Below are the code and all the weights of a small trained network. Each question names an input and a class and asks about switching units off, where a switched-off unit gives its printed mean instead of its output.

import numpy as np


def w(rows, s, z=0):
    codes = np.array(rows[::2]) - 128.0
    scale = np.full(codes.shape[1], s)
    scale[-1] = z or s
    return codes * scale


def norm(h):
    return h / np.sqrt((h * h).mean(-1, keepdims=True) + 1e-5)


def f(y):
    return np.maximum(y, 0)


def log_softmax(a):
    a = a - a.max(-1, keepdims=True)
    return a - np.log(np.exp(a).sum(-1, keepdims=True))


def net(x, mask):
    res = np.array(x, float).reshape(1, 3) / 4 @ E
    u = 0
    for l in range(3):
        y = f(norm(res) @ A[l][:, :-1].T + A[l][:, -1])
        res = res + np.where(mask[u : u + 10], y, B[l][:, -1]) @ B[l][:, :-1]
        u += 10
    return log_softmax(norm(res)[-1] @ U[:, :-1].T + U[:, -1])


A, B = {}, {}
E = w([
[205,83,147,31,39,181,174,85],'x0',
[3,106,170,198,86,130,172,173],'x1',
[111,221,194,24,32,131,84,166],'x2',
],0.0072)
A[0] = w([
[239,104,54,161,152,66,148,47,29],'0.n0',
[220,98,127,149,190,113,146,97,48],'0.n1',
[243,114,169,91,117,169,133,41,168],'0.n2',
[176,165,91,29,113,32,78,91,173],'0.n3',
[160,226,220,73,82,121,77,213,32],'0.n4',
[95,13,175,130,96,150,190,127,5],'0.n5',
[51,146,151,183,126,128,141,242,3],'0.n6',
[108,94,134,147,108,113,86,184,31],'0.n7',
[168,37,74,207,154,167,182,114,22],'0.n8',
[74,121,86,200,254,41,127,204,7],'0.n9',
],0.0078,0.0031)
B[0] = w([
[139,83,47,104,105,211,54,151,216],'0.n0',
[179,126,74,165,114,220,83,71,191],'0.n1',
[204,99,129,140,179,156,156,220,249],'0.n2',
[121,60,115,101,93,107,222,123,240],'0.n3',
[3,210,49,93,47,153,128,98,253],'0.n4',
[61,104,212,101,68,200,131,95,201],'0.n5',
[139,130,121,57,234,103,177,70,207],'0.n6',
[139,111,116,73,193,132,153,119,144],'0.n7',
[49,139,104,46,116,86,160,2,223],'0.n8',
[155,84,164,205,190,48,60,151,245],'0.n9',
],0.0076,0.0069)
A[1] = w([
[213,115,210,98,74,142,174,185,162],'1.n0',
[245,164,91,103,160,122,163,181,22],'1.n1',
[141,80,59,105,123,149,173,139,77],'1.n2',
[91,116,135,86,129,135,187,148,150],'1.n3',
[124,180,79,59,124,200,96,179,50],'1.n4',
[122,203,93,77,95,162,104,191,2],'1.n5',
[180,67,122,181,119,142,211,120,8],'1.n6',
[123,152,180,192,154,72,202,191,55],'1.n7',
[71,154,142,138,155,38,127,182,132],'1.n8',
[110,204,127,116,55,82,73,140,16],'1.n9',
],0.011,0.0033)
B[1] = w([
[175,77,165,172,255,99,13,164,230],'1.n0',
[182,37,156,121,120,155,222,124,196],'1.n1',
[173,167,134,100,122,36,172,137,234],'1.n2',
[66,153,59,131,99,173,95,101,253],'1.n3',
[145,18,124,179,67,103,143,82,247],'1.n4',
[145,99,121,115,79,144,162,45,219],'1.n5',
[76,178,105,36,144,147,120,96,179],'1.n6',
[136,182,155,56,168,48,189,70,162],'1.n7',
[169,177,133,57,117,53,182,213,238],'1.n8',
[98,167,122,101,95,142,157,5,206],'1.n9',
],0.0093,0.0061)
A[2] = w([
[105,163,115,126,70,129,109,111,4],'2.n0',
[80,159,131,130,104,175,227,110,67],'2.n1',
[147,111,86,206,149,119,77,88,113],'2.n2',
[194,52,157,130,91,183,122,169,108],'2.n3',
[112,109,90,198,172,110,136,104,128],'2.n4',
[173,147,123,168,229,158,8,190,88],'2.n5',
[172,130,124,190,101,131,117,185,51],'2.n6',
[159,126,89,211,130,50,54,187,142],'2.n7',
[136,50,53,118,127,84,101,63,64],'2.n8',
[111,147,122,184,144,149,160,161,64],'2.n9',
],0.011,0.0034)
B[2] = w([
[93,126,101,129,93,233,137,80,168],'2.n0',
[77,163,114,119,55,131,29,85,208],'2.n1',
[149,122,200,134,94,208,115,183,170],'2.n2',
[143,66,173,113,210,130,201,210,205],'2.n3',
[183,171,91,118,100,172,165,219,171],'2.n4',
[31,156,202,213,39,164,123,158,181],'2.n5',
[140,127,119,100,188,184,139,108,131],'2.n6',
[141,254,84,116,100,182,66,74,176],'2.n7',
[218,148,132,108,139,128,173,145,254],'2.n8',
[128,164,173,121,179,144,145,121,128],'2.n9',
],0.0088,0.0089)
U = w([
[114,207,137,99,229,25,157,149,206],'0',
[52,47,218,170,161,186,98,195,104],'1',
[112,94,117,206,123,104,104,128,3],'2',
[38,137,94,73,27,168,151,16,191],'3',
[239,41,104,92,149,180,204,140,188],'4',
[119,93,130,204,150,107,90,102,23],'5',
[188,220,102,252,140,200,53,171,129],'6',
],0.015,0.0063)

Each question gives the input, the list of numbers given to net, and the class t.
The units are the neurons (one row each of A and B). Each row of codes is followed by its name. A weight is (code - 128) times the scale printed after its matrix; where a second scale follows, it is the last column's (A, B and U).
mask holds one flag per neuron, layer by layer. A switched-off neuron (its flag False) gives its mean, the last column of its row in B, instead of its output. The means were averaged over made-up inputs and are rounded, as every weight is.
A unit's drop is (log p(t) with every unit on - log p(t) with that unit switched off) / (log p(t) with every unit on - log p(t) with every unit switched off).
The circuit of an input: a set's keep is (log p(t) with only the set's units on - log p(t) with every unit switched off) / (log p(t) with every unit on - log p(t) with every unit switched off). Starting from the 12 units with the biggest drops (on a tie, the unit counted first), units are removed one at a time, each time the one whose removal leaves the highest keep (on an exact tie, the one counted first), for as long as the keep stays at least 0.8.
circuit, biggest first: the units of the circuit, biggest drop first
most important unit: the unit with the biggest drop
top k neurons: the k neurons with the biggest drops, biggest first
k most important neurons of layer l: the k neurons of layer l with the biggest drops, biggest first
drop when u is switched off: that unit's drop, to one decimal
input [2,-3,3], class 4: top 2 neurons -> [0.n2; 1.n0]
input [-7,3,6], class 0: circuit, biggest first -> [0.n6]
input [2,-6,6], class 4: top 2 neurons -> [0.n2; 0.n8]
input [0,-5,4], class 4: top 3 neurons -> [0.n2; 0.n8; 0.n3]
input [6,3,3], class 4: circuit, biggest first -> [1.n0; 0.n2]
input [2,4,-7], class 3: 2 most important neurons of layer 0 -> [0.n8; 0.n5]
input [0,5,-3], class 0: 2 most important neurons of layer 0 -> [0.n9; 0.n4]
input [-2,-4,-7], class 6: top 2 neurons -> [0.n9; 0.n3]
input [2,2,0], class 1: 2 most important neurons of layer 0 -> [0.n4; 0.n5]
input [7,0,1], class 1: top 3 neurons -> [1.n0; 2.n5; 0.n0]
input [-4,-5,2], class 4: top 2 neurons -> [0.n8; 0.n5]
input [-2,-8,5], class 4: 3 most important neurons of layer 1 -> [1.n4; 1.n1; 1.n0]
input [7,-2,6], class 4: top 2 neurons -> [0.n2; 1.n0]
input [8,0,3], class 4: most important unit -> 0.n9
input [7,-2,5], class 4: drop when 0.n2 is switched off -> 0.1
input [8,-3,7], class 4: drop when 0.n2 is switched off -> 0.6
